Below are the code and all the weights of a small trained network. Each question names an input and a class and asks about switching units off, where a switched-off unit gives its printed mean instead of its output.

import numpy as np


def w(rows, s, z=0):
    codes = np.array(rows[::2]) - 128.0
    scale = np.full(codes.shape[1], s)
    scale[-1] = z or s
    return codes * scale


def norm(h):
    return h / np.sqrt((h * h).mean(-1, keepdims=True) + 1e-5)


def f(y):
    return y / 2 * (1 + np.tanh(0.7978845608 * (y + 0.044715 * y**3)))


def log_softmax(a):
    a = a - a.max(-1, keepdims=True)
    return a - np.log(np.exp(a).sum(-1, keepdims=True))


def net(x, mask):
    res = np.array(x, float).reshape(1, 4) / 4 @ E
    u = 0
    for l in range(3):
        y = f(norm(res) @ A[l][:, :-1].T + A[l][:, -1])
        res = res + np.where(mask[u : u + 12], y, B[l][:, -1]) @ B[l][:, :-1]
        u += 12
    return log_softmax(norm(res)[-1] @ U[:, :-1].T + U[:, -1])


A, B = {}, {}
E = w([
[187,255,145,39],'x0',
[56,116,69,76],'x1',
[123,130,121,127],'x2',
[107,219,49,187],'x3',
],0.0083)
A[0] = w([
[190,134,119,146,139],'0.n0',
[93,234,33,181,90],'0.n1',
[36,102,90,98,79],'0.n2',
[254,77,128,173,236],'0.n3',
[206,172,187,70,125],'0.n4',
[71,150,181,151,67],'0.n5',
[76,109,170,169,3],'0.n6',
[69,149,130,86,87],'0.n7',
[102,198,169,28,161],'0.n8',
[139,185,131,59,103],'0.n9',
[146,80,159,242,208],'0.n10',
[139,101,117,90,171],'0.n11',
],0.0092,0.0022)
B[0] = w([
[90,179,128,182,150],'0.n0',
[253,31,101,155,253],'0.n1',
[69,201,160,164,163],'0.n2',
[45,157,155,191,209],'0.n3',
[143,98,146,123,221],'0.n4',
[136,156,68,87,118],'0.n5',
[127,132,68,135,130],'0.n6',
[140,127,181,84,138],'0.n7',
[126,68,97,147,221],'0.n8',
[114,75,130,129,187],'0.n9',
[38,153,161,101,229],'0.n10',
[146,77,191,188,145],'0.n11',
],0.0062,0.0055)
A[1] = w([
[126,223,101,98,71],'1.n0',
[146,254,231,130,44],'1.n1',
[100,104,21,75,90],'1.n2',
[23,226,168,118,51],'1.n3',
[173,54,176,98,176],'1.n4',
[68,109,111,63,43],'1.n5',
[94,126,80,90,88],'1.n6',
[166,169,80,224,123],'1.n7',
[242,186,128,10,59],'1.n8',
[193,89,150,117,28],'1.n9',
[103,84,63,65,34],'1.n10',
[205,178,146,117,2],'1.n11',
],0.0094,0.0018)
B[1] = w([
[116,69,68,190,129],'1.n0',
[71,205,128,2,184],'1.n1',
[156,236,225,118,173],'1.n2',
[193,94,169,153,161],'1.n3',
[181,182,110,82,227],'1.n4',
[153,206,164,128,150],'1.n5',
[126,149,165,141,129],'1.n6',
[207,162,168,102,243],'1.n7',
[59,58,50,103,255],'1.n8',
[141,123,84,101,161],'1.n9',
[135,235,213,179,155],'1.n10',
[67,115,140,138,169],'1.n11',
],0.0075,0.0042)
A[2] = w([
[59,97,85,126,235],'2.n0',
[90,144,81,104,70],'2.n1',
[236,20,98,90,44],'2.n2',
[124,217,11,178,99],'2.n3',
[32,206,246,165,203],'2.n4',
[172,195,206,163,160],'2.n5',
[242,114,150,68,203],'2.n6',
[112,33,224,70,90],'2.n7',
[112,24,219,33,4],'2.n8',
[24,192,76,67,120],'2.n9',
[117,159,23,239,176],'2.n10',
[169,128,89,1,176],'2.n11',
],0.0091,0.0029)
B[2] = w([
[101,53,33,48,164],'2.n0',
[152,143,134,168,122],'2.n1',
[150,187,157,231,187],'2.n2',
[165,151,253,86,181],'2.n3',
[98,212,71,189,255],'2.n4',
[51,186,180,170,187],'2.n5',
[103,62,90,202,231],'2.n6',
[232,205,57,103,207],'2.n7',
[233,178,127,100,205],'2.n8',
[43,142,175,137,154],'2.n9',
[206,77,109,13,198],'2.n10',
[7,94,100,229,234],'2.n11',
],0.0068,0.0066)
U = w([
[249,91,138,82,62],'0',
[24,22,92,72,175],'1',
[106,123,123,145,255],'2',
[62,152,213,118,10],'3',
],0.013,0.0026)

Each question gives the input, the list of numbers given to net, and the class t.
The units are the neurons (one row each of A and B). Each row of codes is followed by its name. A weight is (code - 128) times the scale printed after its matrix; where a second scale follows, it is the last column's (A, B and U).
mask holds one flag per neuron, layer by layer. A switched-off neuron (its flag False) gives its mean, the last column of its row in B, instead of its output. The means were averaged over made-up inputs and are rounded, as every weight is.
A unit's drop is (log p(t) with every unit on - log p(t) with that unit switched off) / (log p(t) with every unit on - log p(t) with every unit switched off).
The circuit of an input: a set's keep is (log p(t) with only the set's units on - log p(t) with every unit switched off) / (log p(t) with every unit on - log p(t) with every unit switched off). Starting from the 12 units with the biggest drops (on a tie, the unit counted first), units are removed one at a time, each time the one whose removal leaves the highest keep (on an exact tie, the one counted first), for as long as the keep stays at least 0.8.
circuit, biggest first: the units of the circuit, biggest drop first
k most important neurons: the k neurons with the biggest drops, biggest first
k most important neurons of layer l: the k neurons of layer l with the biggest drops, biggest first
input [4,5,-1,6], class 0: circuit, biggest first -> (0.n1 2.n3)
input [-1,8,-4,-7], class 3: circuit, biggest first -> (1.n10 1.n8)
input [4,5,-2,5], class 0: circuit, biggest first -> (0.n1)
input [3,1,-6,-3], class 2: 3 most important neurons -> (2.n11 1.n4 2.n2)
input [4,7,-7,8], class 0: circuit, biggest first -> (0.n1 2.n10 2.n3)
input [8,8,4,-6], class 1: 4 most important neurons -> (1.n8 2.n11 0.n3 0.n10)
input [-3,5,8,-2], class 2: 2 most important neurons -> (2.n4 0.n2)
input [-8,5,-3,-8], class 0: 3 most important neurons of layer 0 -> (0.n3 0.n0 0.n8)
input [-8,-7,-2,6], class 1: 2 most important neurons -> (0.n10 1.n2)
input [8,-5,-4,7], class 1: 2 most important neurons -> (1.n8 1.n1)
input [-3,4,3,7], class 0: 2 most important neurons -> (0.n1 2.n10)
input [8,8,-6,-3], class 1: 2 most important neurons -> (1.n8 0.n3)
input [3,-5,-3,-3], class 3: 2 most important neurons of layer 1 -> (1.n1 1.n8)
input [-1,-5,-3,7], class 0: most important neuron of layer 0 -> (0.n1)
input [-4,-8,0,-2], class 3: 2 most important neurons of layer 2 -> (2.n6 2.n11)
input [5,2,3,-2], class 1: 2 most important neurons of layer 2 -> (2.n11 2.n4)
input [4,-7,-4,-4], class 3: 2 most important neurons -> (0.n1 0.n3)
input [6,-6,6,-3], class 1: 2 most important neurons of layer 1 -> (1.n1 1.n8)
input [0,4,-5,-4], class 2: 2 most important neurons of layer 0 -> (0.n3 0.n11)
input [-4,6,6,7], class 0: 2 most important neurons of layer 0 -> (0.n1 0.n10)
input [2,0,2,1], class 1: 2 most important neurons -> (2.n6 2.n11)
